Each row has a class, written after it.
-0.599 -0.973 -0.906 0.658 -0.840 0.959 0.472 -0.280 -1.708 0.648 0.645
 1.001 0.822 1.289 0.781 1.073 0.847 2.371 0.761 2.035 1.145 -0.773
 1.500 -3.463 -1.093 0.798 0.277 -0.526 -1.393 -0.239 -0.752 1.608
 -1.117 2.450 0.823 0.443 1.014 -1.690 0.559 2.108 0.754 1.889 -0.460
 -1.984 -0.149 -0.367 -3.338 0.313 -1.869 -0.578 0.262 1.573 0.577 -> Pav
-2.090 -1.628 -0.481 -0.760 -1.315 0.579 0.020 -2.879 -1.275 -0.127
 -1.092 0.576 1.825 0.896 1.739 1.184 -0.600 1.700 0.725 1.165 1.197
 0.298 2.054 -1.757 0.221 -1.214 1.125 -1.032 0.742 -0.352 -0.701 1.680
 -0.418 1.631 0.731 -1.756 -0.999 -1.575 -0.360 1.844 0.780 1.531 -0.786
 -0.148 -2.067 0.048 -0.756 -0.285 -1.351 -0.078 -0.038 0.075 -1.901 -> dom
-2.056 0.850 0.440 -0.264 -1.628 3.429 -0.618 -1.780 0.325 -0.367 -2.035
 0.564 0.578 -1.395 0.963 -0.634 -1.537 -1.122 -0.223 -2.095 0.056 0.001
 -0.925 2.326 1.071 -0.949 -0.661 0.256 0.479 -0.605 0.343 -0.699 1.648
 -1.371 0.567 -0.709 0.523 1.704 1.749 -0.099 0.449 -1.534 1.035 -0.221
 -3.611 -0.134 3.275 -0.797 -0.145 -2.578 0.566 -0.621 -1.219 -> dom
-2.655 -0.059 -0.990 -1.149 -2.309 0.020 0.766 -2.733 -0.162 0.047
 -1.495 0.459 2.296 -0.812 2.285 1.162 1.122 1.461 1.158 1.564 -1.317
 0.246 1.505 -1.484 2.349 -1.790 1.114 -1.003 -0.738 0.367 0.029 1.396
 -0.325 -0.099 0.888 -3.337 -0.560 -3.678 -0.313 2.339 -1.496 0.424
 -0.907 0.427 -2.542 0.051 0.756 -0.884 1.286 0.704 0.011 1.028 -3.416 -> dom
0.325 -2.558 -1.079 0.437 0.089 0.384 -0.440 1.376 -4.102 0.536 0.462
 0.429 -0.646 2.518 1.103 1.728 0.002 0.983 0.343 2.912 2.167 -1.718
 0.871 -3.759 -2.650 1.000 -1.381 0.623 -2.226 -0.457 -0.494 -0.749
 -1.083 3.059 0.846 2.409 0.500 -0.621 -0.999 1.000 2.509 2.547 -3.257
 -1.816 -0.021 -0.916 -4.184 -0.127 -3.517 -3.268 0.223 0.236 0.881 -> Pav
-2.241 -1.462 -0.142 -0.368 -1.495 1.833 0.713 -2.068 -2.099 -0.304
 -1.699 0.270 1.978 0.710 1.439 0.420 -0.410 1.652 0.854 0.815 0.909
 0.153 1.239 -1.065 0.149 -0.696 2.420 -0.292 -0.480 0.111 -0.110 0.507
 -0.562 -0.244 0.269 0.085 0.554 -1.195 -0.130 1.358 3.260 1.854 -0.613
 -1.361 -3.390 -0.370 -0.393 -0.348 -1.544 -1.811 0.309 0.163 -1.453 -> Pav
-1.932 0.489 0.898 0.252 -0.477 2.743 -0.254 -1.065 -2.065 -0.569 -0.184
 0.774 0.784 -0.131 1.206 0.580 -0.578 0.481 0.861 0.192 1.069 -0.162
 1.003 0.059 0.045 -0.472 -0.390 -0.356 -1.343 0.511 1.442 0.894 0.275
 0.730 0.129 -1.240 0.318 0.169 -0.679 0.769 0.573 0.376 -0.643 -0.525
 -1.939 0.052 0.652 -0.592 -1.126 -2.328 -0.297 0.488 -0.702 -> dom
-1.060 -2.681 -0.780 0.885 -0.452 -1.489 1.195 1.099 -1.805 0.913 -1.177
 -0.194 0.502 0.684 2.132 1.355 0.050 -0.370 0.822 0.800 0.939 -0.296
 -1.350 -1.413 -1.744 0.507 0.453 0.007 -1.234 0.268 -0.665 -2.817
 -0.788 0.340 1.786 2.499 -0.118 -0.388 -0.415 -0.219 2.822 2.328 -1.989
 -0.540 -0.269 -1.137 -3.269 -0.174 -2.450 -4.285 0.617 1.594 -0.392 -> Pav
0.148 -0.432 0.249 -0.671 0.100 1.836 0.263 -3.494 -2.735 -0.726 -0.931
 1.102 1.591 0.299 0.228 1.170 -1.383 3.378 1.012 0.668 0.398 -1.005
 2.810 -1.136 0.717 -1.285 -0.170 -1.076 -0.370 -0.409 -0.494 3.943
 -0.357 1.072 1.013 -1.396 0.371 -0.706 -0.986 2.100 0.807 3.243 -0.185
 -1.290 -3.184 -0.326 0.288 -0.836 -1.123 -1.065 0.592 0.883 -2.310 -> dom
-1.768 -3.227 -1.874 0.037 -1.203 1.132 1.093 -0.579 -2.952 -0.391
 -0.966 1.615 1.776 3.046 2.868 4.571 1.411 2.907 1.557 3.957 1.231
 -1.010 -0.663 -5.026 -0.497 1.265 -1.130 -1.187 -2.430 -0.201 -1.197
 0.962 -0.901 3.288 1.041 1.047 1.991 -3.084 -1.586 2.709 1.110 3.824
 -1.717 -2.928 -1.719 -0.147 -4.278 -0.622 -2.910 -2.527 1.318 2.161
 -1.883 -> Pav
-0.574 -0.747 -0.703 0.515 -0.260 1.257 -0.885 0.330 -1.321 -0.457
 -0.372 -0.249 0.394 2.021 1.221 1.083 0.436 1.564 -0.274 0.669 0.007
 -0.474 0.568 -1.368 0.044 -0.244 -0.156 -0.298 -0.226 -1.262 -0.650
 -0.501 -0.746 1.446 0.301 1.025 0.958 -1.714 -0.412 -0.066 1.019 1.313
 -0.307 -1.332 -0.784 -0.249 -1.645 -0.808 -0.379 -2.162 -0.506 0.872
 0.066 -> Pav
-1.295 1.244 0.974 -1.341 -0.546 -0.062 -0.003 -2.668 -0.965 -1.003
 1.002 1.231 1.727 0.736 -0.674 1.584 -0.186 3.384 0.853 2.035 -0.140
 -1.541 3.105 -2.201 1.117 -0.313 -0.076 -0.981 -0.536 -1.516 -0.808
 4.171 -0.217 1.297 -0.516 -2.500 0.814 -3.188 -0.371 2.954 -1.812
 -0.619 0.207 -1.359 -1.930 1.439 -0.103 0.059 0.541 2.649 0.349 1.602
 -1.740 -> dom
-0.358 -0.446 -0.755 -0.690 -0.218 1.205 0.605 -1.303 -2.592 -0.964
 0.679 1.286 1.496 1.437 1.060 3.629 0.534 3.285 1.294 3.839 1.044
 -1.215 1.930 -4.538 -1.191 0.248 -0.425 0.042 -1.538 -0.662 -1.060
 2.178 -3.584 4.628 0.413 -0.183 1.690 -3.391 -1.766 2.959 1.043 3.125
 -1.988 -3.409 -0.401 0.393 -3.727 -0.198 -2.310 -1.260 1.057 1.257
 -1.338 -> Pav
-2.038 -0.449 -0.397 -0.152 -1.892 2.491 0.506 -2.057 -1.446 -1.580
 -1.187 -0.129 2.237 0.233 1.584 1.492 -0.085 2.016 0.550 1.481 0.074
 -0.650 0.723 -1.869 0.690 -1.786 -0.426 -1.217 -1.085 -0.132 -0.899
 0.409 0.355 0.008 0.503 -0.129 1.128 -1.563 1.111 0.968 0.811 1.357
 -0.332 -1.089 -1.978 -0.033 0.955 -0.147 -0.857 -2.346 0.428 1.171
 -1.707 -> dom
